Here is a tiny trained network, its code and every weight. The questions are about switching its units off for an input and a target symbol, where a switched-off unit gives its printed mean instead of its output.

import numpy as np


def w(rows, s, z=0):
    codes = np.array(rows[::2]) - 128.0
    scale = np.full(codes.shape[1], s)
    scale[-1] = z or s
    return codes * scale


def norm(h):
    return h / np.sqrt((h * h).mean(-1, keepdims=True) + 1e-5)


def f(y):
    return y / 2 * (1 + np.tanh(0.7978845608 * (y + 0.044715 * y**3)))


def softmax(a):
    e = np.exp(a - a.max(-1, keepdims=True))
    return e / e.sum(-1, keepdims=True)


def log_softmax(a):
    a = a - a.max(-1, keepdims=True)
    return a - np.log(np.exp(a).sum(-1, keepdims=True))


def net(x, mask):
    ids = ['δεξπφψ'.index(c) for c in x.split()]
    T = len(ids)
    res = E[ids] + P[:T]
    u = 0
    for l in range(2):
        r = norm(res)
        for j in range(3):
            rows = slice(2 * j, 2 * j + 2)
            q, k, v = (r @ M[l][rows].T for M in (Q, K, V))
            z = softmax(np.where(np.tri(T) > 0, q @ k.T / 2**0.5, -1e9)) @ v
            o = O[l][rows]
            res = res + np.where(mask[u + j], z, o[:, -1]) @ o[:, :-1]
        u += 3
        y = f(norm(res) @ A[l][:, :-1].T + A[l][:, -1])
        res = res + np.where(mask[u : u + 4], y, B[l][:, -1]) @ B[l][:, :-1]
        u += 4
    return log_softmax(norm(res)[-1] @ U[:, :-1].T + U[:, -1])


Q, K, V, O, A, B = {}, {}, {}, {}, {}, {}
E = w([
[146,144,211,144,192],'δ',
[103,92,113,92,130],'ε',
[141,167,238,119,181],'ξ',
[143,135,212,131,194],'π',
[137,172,168,165,13],'φ',
[162,122,123,187,2],'ψ',
],0.0085)
P = w([
[175,215,100,56,110],'0',
[105,132,218,151,193],'1',
[148,89,159,60,60],'2',
[139,77,163,74,71],'3',
[30,130,164,78,127],'4',
[60,69,153,136,98],'5',
[66,71,133,161,111],'6',
[26,89,142,129,143],'7',
[21,99,116,159,157],'8',
[3,98,119,158,171],'9',
],0.0047)
Q[0] = w([
[97,54,71,60,162],'L0H1',
[98,41,205,168,125],'L0H1',
[79,140,138,212,99],'L0H2',
[216,107,176,128,3],'L0H2',
[192,121,53,171,137],'L0H3',
[110,74,36,198,141],'L0H3',
],0.0058)
K[0] = w([
[91,121,103,126,115],'L0H1',
[150,140,140,2,129],'L0H1',
[156,50,250,134,166],'L0H2',
[70,67,119,20,121],'L0H2',
[121,138,46,130,98],'L0H3',
[103,40,43,40,74],'L0H3',
],0.0071)
V[0] = w([
[192,177,198,135,73],'L0H1',
[199,72,103,129,108],'L0H1',
[90,2,167,124,148],'L0H2',
[130,56,175,150,153],'L0H2',
[108,98,123,87,62],'L0H3',
[151,111,186,114,103],'L0H3',
],0.0072)
O[0] = w([
[76,225,2,50,130,191],'L0H1',
[95,66,99,208,131,87],'L0H1',
[32,121,121,77,183,234],'L0H2',
[106,119,86,49,141,202],'L0H2',
[95,125,202,113,119,141],'L0H3',
[102,139,125,221,77,254],'L0H3',
],0.005,0.0032)
A[0] = w([
[118,140,112,176,15,57],'L0N1',
[195,183,39,193,67,168],'L0N2',
[117,105,2,110,20,84],'L0N3',
[75,123,48,109,127,254],'L0N4',
],0.0065,0.00082)
B[0] = w([
[76,185,114,78,174,206],'L0N1',
[194,67,151,195,254,156],'L0N2',
[112,181,131,80,108,254],'L0N3',
[125,84,178,79,64,235],'L0N4',
],0.0079,0.0022)
Q[1] = w([
[68,121,136,73,157],'L1H1',
[67,115,137,166,149],'L1H1',
[158,150,222,149,139],'L1H2',
[254,202,13,187,162],'L1H2',
[98,36,124,169,88],'L1H3',
[140,75,169,193,174],'L1H3',
],0.009)
K[1] = w([
[125,73,106,162,134],'L1H1',
[62,138,91,125,109],'L1H1',
[134,97,108,76,107],'L1H2',
[172,167,247,145,97],'L1H2',
[138,105,99,68,140],'L1H3',
[104,65,140,79,63],'L1H3',
],0.013)
V[1] = w([
[211,103,140,146,217],'L1H1',
[195,250,60,160,163],'L1H1',
[255,144,180,106,78],'L1H2',
[132,238,46,151,187],'L1H2',
[113,81,141,142,88],'L1H3',
[90,35,49,162,191],'L1H3',
],0.0056)
O[1] = w([
[153,54,114,159,119,81],'L1H1',
[142,79,127,36,109,28],'L1H1',
[45,108,152,253,82,98],'L1H2',
[123,127,135,82,72,37],'L1H2',
[141,157,180,84,122,83],'L1H3',
[79,76,216,101,149,4],'L1H3',
],0.0061,0.0037)
A[1] = w([
[246,130,110,122,96,91],'L1N1',
[189,159,154,144,189,32],'L1N2',
[97,97,95,101,94,3],'L1N3',
[139,144,127,91,190,43],'L1N4',
],0.013,0.0028)
B[1] = w([
[180,254,165,101,147,227],'L1N1',
[138,164,64,58,59,251],'L1N2',
[160,159,40,169,158,205],'L1N3',
[63,76,147,136,112,219],'L1N4',
],0.0081,0.0023)
U = w([
[134,41,186,105,150,254],'δ',
[106,91,119,92,126,73],'ε',
[128,146,2,139,213,10],'ξ',
[130,87,194,102,54,111],'π',
[189,193,173,90,130,192],'φ',
[104,142,152,239,130,141],'ψ',
],0.0078,0.0028)

Each question gives the input, a string of symbols that net reads in full, and the target symbol t.
The units are the heads (2 rows each of Q, K, V and O) and the neurons (one row each of A and B). Each row of codes is followed by its name. A weight is (code - 128) times the scale printed after its matrix; where a second scale follows, it is the last column's (O, A, B and U).
mask holds one flag per unit, layer by layer, with each layer's heads first. A switched-off unit (its flag False) gives its mean, the last column of its rows in O or B, instead of its output. The means were averaged over made-up inputs and are rounded, as every weight is.
A unit's drop is (log p(t) with every unit on - log p(t) with that unit switched off) / (log p(t) with every unit on - log p(t) with every unit switched off).
The circuit of an input: a set's keep is (log p(t) with only the set's units on - log p(t) with every unit switched off) / (log p(t) with every unit on - log p(t) with every unit switched off). Starting from the 12 units with the biggest drops (on a tie, the unit counted first), units are removed one at a time, each time the one whose removal leaves the highest keep (on an exact tie, the one counted first), for as long as the keep stays at least 0.8.
circuit, biggest first: the units of the circuit, biggest drop first
top k neurons: the k neurons with the biggest drops, biggest first
top k neurons in layer l: the k neurons of layer l with the biggest drops, biggest first
drop when u is switched off: that unit's drop, to one decimal
input ε ψ ψ δ, target ψ: circuit, biggest first => L1H2, L0H2
input ξ π ψ φ δ ψ, target ξ: circuit, biggest first => L0N2, L0N1
input ε ψ ψ, target ψ: circuit, biggest first => L1H2, L0H2, L0N2
input π ε ε, target ξ: top 2 neurons => L1N3, L0N1
input δ ξ ε ξ, target δ: top 3 neurons in layer 0 => L0N2, L0N4, L0N3
input δ ε δ, target δ: top 3 neurons in layer 0 => L0N3, L0N2, L0N4
input ψ ε δ, target π: top 2 neurons in layer 0 => L0N1, L0N3
input δ ε ξ, target δ: top 3 neurons => L0N2, L0N3, L0N4
input π ψ π, target ξ: top neuron in layer 0 => L0N3
input ε ψ ε, target ξ: top 2 neurons => L0N4, L0N2
input ε ε φ ε, target ψ: top 2 neurons => L0N1, L1N1
input ξ ξ ε ξ ξ ξ ψ, target ξ: top 2 neurons in layer 0 => L0N2, L0N1
input δ ε δ π, target δ: top 3 neurons => L0N3, L0N2, L0N4
input π φ δ δ, target ξ: top 3 neurons => L1N3, L0N2, L0N3
input ψ π ξ ξ π, target ξ: top 3 neurons => L1N3, L0N1, L0N3
input ε ε ψ ε, target ψ: top 2 neurons => L0N1, L0N2
input ε ψ ξ, target ψ: top neuron => L0N3
input ε π φ ξ ε π ξ, target ξ: top 2 neurons in layer 0 => L0N4, L0N1
input ε π π, target ψ: drop when L0N3 is switched off => 0.0
input ε δ δ, target ψ: drop when L0H3 is switched off => 0.9
input ε δ φ, target ψ: drop when L0N3 is switched off => 0.1
input ψ ε π, target π: top neuron in layer 0 => L0N1
